In the rows, 128 means zero.
Each row has a class, written after it.
[121 167 181  93 151 155 132 110  88 145 182 121  63 121 169 142 160 156
  85 127 160 114 143 181 139 109 125 145 101 140 114 137  86 135 148 132
 145 190 139 106 188 163 125 107]	fogur
[ 81 170 193  75 166 135 112 117 111 152 200 150 100 116 184 104 163 144
 131 144 149 109 145 161 147 144 107 152 105  95  52 184  63 123 163 127
 164 197 150 106 177 159 156 151]	Gadu
[143 103 101 115 117 105 128 141 147 131 110 137 171 138  86 130 114 101
 171 130 117 140 124 107 107 129 116 116 140 134 128 132 162 132 129 126
 118 109 119 154  85 102 121 139]	ziv
[121 125 131 120 114 133 133 160 132 136 133 139 123 146 104 108 105 120
 167 110 152 132 152 115 125 139  83 129 164 149  92 130 150 132 128 130
 134 119 122 176 109 124 113 101]	gana
[117 116 121 156 142 128 118 111 145 110 123 152 160 125 135 136 137 113
 131 159 107 123 108 107 129 127 133 126 101 112 130 127 150 125 161 121
 130 135 145  98 116 102 127 162]	gab
[107 133 134 125 159 138 119 112 146 130 164 144 129 105 160 110 161 123
  86 162 111 112 115 131 128 131 137 129  89 107 106 126 115 115 163 142
 141 168 154  77 153 134 127 164]	Pafa
[125 129 142 144 132 144 126 125 115 114 131 129  94 132 135 154 131 142
 115 143 118 127 141 141 138 110 135 143 114 130 137 120 136 119 135 119
 122 155 137 132 125 140 120 104]	gab
[133 129 118 148 131 145 134 140 137 140 125 143 131 131 114 124 114 117
 146 127 131 119 142 122 123 123  95 116 133 142 102 125 143 142 142 136
 133 120 133 148 123 120 115 123]	gana
[132 163 173 144 139 177 139 125  83 146 181 115  48 137 158 137 121 173
 103 150 145 114 167 189 152  94 113 133 105 131 120 157 103 130 132 139
 129 162 132 142 165 163 120  78]	gab
[133 126 123 160 154 145 120 103 129 113 119 142 124 117 149 161 137 130
  99 167  98 116 125 135 133 105 149 134  87 124 145 120 136 128 153 124
 124 149 150  98 129 127 114 143]	gab
[120 127 127 118 111 120 135 135 138 135 130 132 148 148 111 126 126 130
 152 121 140 130 128 117 123 125 106 125 125 140 124 121 134 124 147 119
 132 149 125 134 115 122 117 130]	fogur
[ 77 148 184  85 136 138 113 129 131 145 220 173 128 121 172 101 145 133
 129 153 167  99 124 118 134 168  91 131 109  94  54 182  89 123 171 154
 164 170 163 107 175 122 152 166]	dusu
[132  78  57 156 142  98 107  86 176  90  42 164 201 121 101 166 139  71
 108 152  55 130  73  50  95 118 179 136 101 125 164  62 189 118 156 116
 104 117 144  87  79  92 115 197]	rumer
[167 121 110 130 130 144 140 131 114 133 105 121 100 129 114 173 119 139
 112 142 104 124 145 155 121  88 142 129 121 144 147 106 139 131 122 128
 107 137 125 152 122 138 114  97]	ziv
[145 101  78 151 137 113 125 131 167 115  59 127 151 104 114 128 133  98
 113 126  91 143 105 103 119 112 149 113 115 126 160  87 160 127 133 131
 119 115 123 114  88 119 121 153]	Pafa
[128 135 150 122  96 125 142 141 132 155 137 110 133 155 105  92 102 136
 183 106 162 136 142 129 126 133  73 111 148 137 111 158 124 138 136 124
 127 124 113 164 129 116 124 119]	fogur
[106 126 163  73  93 121 134 165 139 146 140 123 129 150 107  79 123 113
 208 103 193 136 144 122 142 176  57 120 168 128  86 192 109 147 121 129
 138 110 115 173 131 115 149 126]	vaba
[136 120 117 160 134 138 130 119 118 108 104 129 108 136 126 159 122 138
 118 146 109 129 139 137 133 100 145 139 122 139 154 106 148 117 132 117
 114 142 134 134 111 130 113 107]	gab
[125 119 106 114 144 130 113 103 129 113 120 141 148 128 132 138 138 108
  92 148 118 126 104 103 110 126 143 130  93 121 132 116 130 147 138 119
 123 144 132 115 137 117 119 174]	rumer
[114 100  92 147 130  95 110 112 153  83  94 157 212 124 109 134 140  89
 142 144 104 143  89  74 109 147 148 118 103 116 147 126 170 146 138 104
 133 120 140 102  98  80 121 202]	gab
[159  96  76 165 111 111 146 155 145 119  29 113 157 152  66 123  86 129
 188 113 108 152 144 113 125  98 122 112 167 147 153 109 160 128 107 118
  97  81 103 191  62 124 119 109]	Gadu
[115 154 198  74  78 142 145 180 108 166 176  98  73 158 119  77 109 143
 199  90 222 131 173 159 153 163  46 121 171 128  79 207  85 141  97 142
 138 120 103 201 163 141 143  77]	vaba
[133 117  96 139 172 134 118 106 145 111 109 141 114  86 156 154 169 113
  45 149  77 126 103 125 134 100 179 137  76 117 151  70 145 104 159 137
 129 164 148  64 123 142 121 158]	Pafa
[122 143 140 114 183 166 121  73 117 112 152 144  95  86 180 189 187 126
  32 162 111 101 120 162 146 112 192 156  83 126 135  99 105 119 153 133
 140 184 158  51 189 155 134 157]	vaba
[155 158 121 147 150 183 147 139  90 143 140 120  47 132 137 172 124 161
  78 132 128 115 169 187 134  74 129 135 120 168 127  98 118 141 117 139
 128 158 131 156 160 178  97  65]	gana
[ 96 110 109 119 145 117 105 112 157  98 130 173 188 108 137 155 160 104
  99 155 112 113  87  79 120 144 158 136  96 111 115 105 138 118 167 136
 144 156 163  77 116 105 130 189]	dusu
[129  85  89 134  80  71 127 147 184 117  57 137 226 143  64  94 106  78
 211  84 127 167  88  49 113 156  97 103 159 127 145 113 194 131 139 111
 126  83 106 148  51  73 125 178]	fogur
[137 106 130 106 100 100 129 157 149 137 106 125 158 142  86 100 108  95
 209 112 153 140 128 115 115 150  81 111 162 130 110 169 146 151 115 131
 120  92 108 174  91  97 133 129]	ziv
[150  76  60 174 121 102 122 105 179 110  30 137 200 138  88 129  98  83
 151 142  84 130  93  66  99 116 141 109 122 132 163  97 179 132 141 116
  93  84 123 127  72  82 114 182]	rumer
[123 113 111 118 128 103 116 114 157 118  99 151 180 112 117 131 144  93
 132 110 109 145  92  85 126 138 132 130 118 124 142  92 164 123 165 114
 138 132 128  99  98 104 124 180]	fogur
[114 120 128  91 105 109 121 146 141 140 125 142 139 152 114  77 106 102
 173 108 161 148 115  97 127 151  68 122 148 121  99 153 142 139 135 128
 131 112 102 174  99 110 141 141]	rumer
[138 126 117 145 168 141 133 102 115 111 104 149  93 117 147 161 138 148
  86 158  93 118 147 156 140  92 163 151 122 134 129  95 124 105 140 123
 116 160 145 116 140 160 127 126]	Gadu
[164  89  62 181  99  98 155 157 144 142   4 104 184 173  59  77  46 112
 238 111 130 151 153 100 106 114 104  90 208 163 163 149 167 143  90 128
 103  28  88 226  54 101 132 112]	Gadu
[ 86 153 193  81 120 139 121 148 104 129 202 149  85 147 153 100 135 150
 152 135 173 128 155 145 147 152  74 146 135 114  75 181 107 128 140 125
 151 170 136 152 152 139 132  99]	gab
[ 99 128 148 102 122 118 129 149 153 147 168 133 132 137 136  66 128 123
 160 140 152 123 129 116 119 157  80 114 129 111  81 172 113 127 151 141
 144 137 134 132 135 116 137 144]	Pafa
[ 96 112 135  88 127 102 104 122 164 121 113 144 172 134 122  95 141  80
 164 124 148 130  90  79 118 163  97 134 121 119 100 154 133 155 145 124
 137 124 123 126 102 101 137 173]	rumer
[147 115 111 154 117 125 139 113 143 131  95 121 150 139 104 134 107 124
 142 128 117 128 124 116 113 111 128 117 131 139 151 106 152 128 150 121
 116 117 124 132 113 108 110 143]	fogur
[130 117 104 137 142 118 136 126 134 118  88 144 147 138 113 127 121 132
 150 136 115 135 137 123 127 109 130 130 142 138 122 121 138 120 132 124
 124 127 125 148 105 134 129 133]	Gadu
[114  93  99 142 111  96 127 146 186 120  97 131 199 131  95  73 124  93
 179 132 118 140  98  74 107 157 106 101 134 109 120 133 155 131 134 131
 126 101 127 127  85  84 126 173]	Pafa
[119 124 134  98  86 108 142 185 128 148 146  91 123 171  91  46  99 132
 202 104 189 150 150 117 105 153  57  95 160 127  99 191 117 159  97 135
 131 105  98 206 125 107 130 116]	Pafa
[140 108  91 135 114 130 129 131 148 127  75 118 147 149  97 136 106 113
 138 127 119 134 120 104 116 108 121 123 126 143 144 110 145 145 124 120
 103 115 109 159  90 123 115 121]	rumer
[130 133 113 136 186 148 102  60 133 125 129 141 117  93 178 195 165 110
  25 169  72  99  97 130 124  92 202 157  49 113 148  83 115 124 168 128
 124 188 157  50 150 153 117 172]	rumer
[152 110  94 165 119 113 129 104 155 131  67 106 174 124 102 166 118 109
 136 119  94 129 112  97 109 103 160 122 120 135 169  94 151 131 146 114
 110 128 118 111  92 113 109 153]	fogur
[ 96 153 179  72 147 152 120 117 124 136 179 144 103 108 165 126 172 123
 111 138 165 112 133 150 152 157 112 146 114 118  87 164  88 135 143 137
 156 168 144 100 183 147 146 147]	vaba
[117 147 171  98 141 128 133 147 109 144 138 125  91 141 134  85 124 145
 172 117 175 131 161 160 149 133  81 129 156 131  84 184  96 143 120 135
 138 133 120 169 145 152 144 111]	Gadu
[103 179 177  91 154 170 121 132  98 163 202 134  67 117 174 141 150 140
 101 128 153 102 158 162 139 124  99 146 107 130  65 153  87 140 153 141
 162 188 143 126 172 163 123 104]	gana
[107 140 148  84 128 123 123 158 133 141 163 136 102 118 147  86 146 129
 129 119 146 135 129 133 141 144  90 126 123 109  93 141 116 125 147 141
 147 151 124 131 129 139 141 127]	Pafa
[142  85  67 166 127  89 120 124 189 115  40 110 198 115  97 133 127  84
 146 127  74 135  93  68 101 122 161 112 119 117 161 100 165 126 139 120
 109 107 122 103  65  98 116 174]	Pafa
[127  78  94 134  96  82 120 136 197 122  81 150 236 137  76  93 103  65
 216 133 109 138  88  54 109 170  95 108 148 109 118 144 183 130 141 119
 123  78 123 137  53  55 129 191]	ziv
[126 136 168  86 108 134 140 150 110 145 173 139  91 145 119 106 115 140
 168 129 156 127 158 148 127 139  78 132 159 126  83 168 120 131 119 134
 130 141 119 177 144 133 130  96]	ziv
[104 114 110 110 133 109 119 135 147 111 136 134 169 123 125  94 156 105
 128 141 130 136 105  96 104 153 123 114 104 106 110 139 130 144 131 127
 139 145 135 111 135 104 125 184]	Pafa
[121 149 158 107 114 126 128 129 123 162 144 106 117 141 135 128 123 139
 152 115 150 121 144 138 126 124 101 130 124 128 109 153  98 136 147 123
 136 167 123 135 136 137 126 124]	fogur
[148 114  85 151 142 130 133 119 126 110 100 108 124 120 121 139 140 130
  74 144 105 134 123 125 108 102 169 113 102 129 159  98 144 136 116 130
 114 138 130 115 140 126 113 153]	Pafa
[160 132 135 135 107 127 145 143 118 146  93  89 111 151  98 124  98 138
 161  97 162 138 149 142 124 107 105 113 153 158 150 137 127 144 115 125
 113 110 103 168 122 131 112  94]	fogur
[133 137 122 134 130 133 124 138 131 137 111 118 142 114 113 148 124 104
 136 105 120 127 135 117 119 121 124 122 128 139 117 119 141 143 134 131
 135 125 124 142 104 129 110 123]	gana
[116 100 107 103  94  94 119 143 149 124 104 128 187 165  85  78  99  93
 191 112 160 149 110  68  96 160  86 107 147 121 114 162 149 165 115 113
 119  94 101 180 101  80 131 169]	rumer
[158 138 121 168 128 159 143 127  86 121 113 101  76 145 123 155 111 159
 106 137 131 133 157 166 133  84 135 119 111 145 164 131 129 150 100 119
 110 137 120 163 145 144 108  98]	gab
[142 156 137 146 153 180 138 123  97 144 165 134  74 118 147 148 131 147
  81 137 127 111 155 170 140  96 117 130 111 144 105 112 124 135 143 144
 132 152 138 134 165 156 111 102]	gana
[ 86 139 148 108 141 134 107 130 139 111 162 166 147 120 147 137 162 120
 120 151 125 122 116 119 145 145 120 143  80 113 104 141 128 130 157 113
 149 178 148  94 122 130 126 152]	gab
[103 119 134 116 115 113 127 150 156 141 142 131 156 136 121  63 129 111
 167 134 145 129 120 104 120 158  84 106 129 107  93 162 129 132 141 142
 138 125 131 136 120 106 136 155]	Pafa
[138 131 106 140 192 146 115  59 128 114 125 154 130  78 177 193 176 111
  13 148  72 117  94 146 135  87 213 150  66 140 181  44 150  97 180 124
 138 184 168  33 148 149 104 165]	fogur
[114 120 115 115 148 120 102  91 153 127 110 136 169 110 146 152 148  93
 101 143  95 113  96  94 117 125 153 139  82 109 123 120 128 133 165 120
 125 157 136  86 115 121 127 180]	rumer
[ 94 144 165  69 112 123 111 140 136 157 157 125 130 146 135  92 125 114
 170 115 160 124 124 113 126 155  71 132 131 109  76 181  96 155 147 121
 139 150 115 156 127 130 142 133]	rumer
[ 79 135 150  66 132 121 115 153 148 130 185 145 141 124 147  86 158 122
 129 138 152 125 121 117 128 163  96 131 115 107  77 156 108 130 155 132
 157 170 137 114 134 131 133 141]	Pafa
[102 157 165  85 131 144 126 126 109 143 181 137 107 134 149 126 148 145
 115 129 152 121 139 151 134 128 103 141 105 130  98 135 102 127 159 124
 150 186 136 121 160 145 125 123]	fogur
[166  91  78 149 103 114 141 141 143 122  70 121 163 142  69 146  99 110
 167 129 101 140 130 113 103 105 132 113 150 142 154 109 171 133 115 123
  96  93 108 168  75 106 110 122]	ziv
[156  90  63 188 167 143 125  82 143  92  58 142 155  97 139 219 144 122
  46 168  58 107  92  94 110  84 221 138  96 134 186  37 155 102 161 127
 100 139 165  75 117 113 113 165]	dusu
[129 139 151 100 122 140 122 135 118 148 118 105  86 142 130 108 117 121
 142 114 163 126 137 142 135 124  88 130 131 138 114 157 102 155 122 132
 119 129 114 164 130 143 128 104]	rumer
[117 140 154 114 145 137 136 129 105 128 143 145  88 133 142 121 130 156
 131 141 141 124 161 159 142 118 115 146 144 131  93 139 105 118 131 129
 131 156 131 152 150 156 139 109]	Gadu
[120 188 193  91 171 197 141  90  60 139 244 143  37 109 193 166 170 181
  36 160 151  93 167 202 152 102 149 153  86 122  94 135  65 126 143 141
 154 212 140 102 250 178 129 125]	vaba
[ 80 138 160 101 113 123 118 150 136 126 173 151 148 146 131 101 137 128
 171 136 158 133 129 117 141 157  81 132 124 116  85 173 125 136 146 119
 153 160 131 138 113 121 138 127]	gab
[ 75 129 165  69 125 121 104 125 155 141 184 167 155 137 148  72 138 103
 155 145 155 119 105  93 127 175  71 132 111  92  58 178 114 138 169 130
 150 152 138 117 137 109 145 177]	rumer
[111 141 157 101 102 139 134 163 115 144 176 128 108 153 123 110 111 155
 152 123 179 120 148 133 134 137  83 122 143 129  89 167  96 134 129 148
 137 143 129 173 139 137 133 101]	dusu
[133 132 144 124 127 114 139 148 119 135  97 118 116 146 109  92 109 137
 185 111 162 135 154 146 141 128  93 120 167 141 108 168 115 143 110 129
 122 106 111 177 119 136 139 112]	Gadu
[151  93  75 167 117 105 145 146 148 117  37 122 163 152  75 124  96 125
 185 121 109 145 139 110 122 101 126 115 155 148 149 114 160 124 109 119
 100  91 111 175  69 122 117 122]	Gadu
[137 136 127 110 132 136 131 152 118 143 133 111  83 119 140 109 129 135
 109 116 134 137 142 147 138 113 111 120 122 125 125 124 123 125 131 144
 129 136 115 144 131 144 132 103]	Pafa
[111 103 107 130 117 106 125 142 172 125 108 136 179 129 112  82 130 102
 163 135 119 136 106  81 114 151 103 107 131 108 110 139 145 132 141 133
 131 118 131 125 103  98 130 164]	Pafa
[147 129 113 120 120 146 134 126 101 132 115 107  98 150 116 132 109 136
 110 128 135 132 141 132 116 101 117 120 120 138 138 129 120 155 112 125
 105 130 110 169 138 137 115 114]	rumer
[159 110 113 136 119 133 140 132 126 124 108 130 112 129 103 151 117 126
 131 139 104 131 137 134 115 108 136 128 136 136 141 108 153 120 118 129
 105 121 128 147 115 124 113 112]	ziv
[117 147 134 122 180 171 121 104 107 117 160 163  82  97 173 181 166 134
  41 155 102 104 140 151 135 107 160 160  98 142 107  78 127 119 156 129
 146 192 162  90 168 160 112 121]	gana
[169 103  94 169 147 136 132  93 151 119  90 138 149 104 114 167 122 104
 102 161  64 115 113 124 116  97 168 122 102 130 160  93 162 117 140 128
 103 115 141  98 113 109 109 156]	ziv
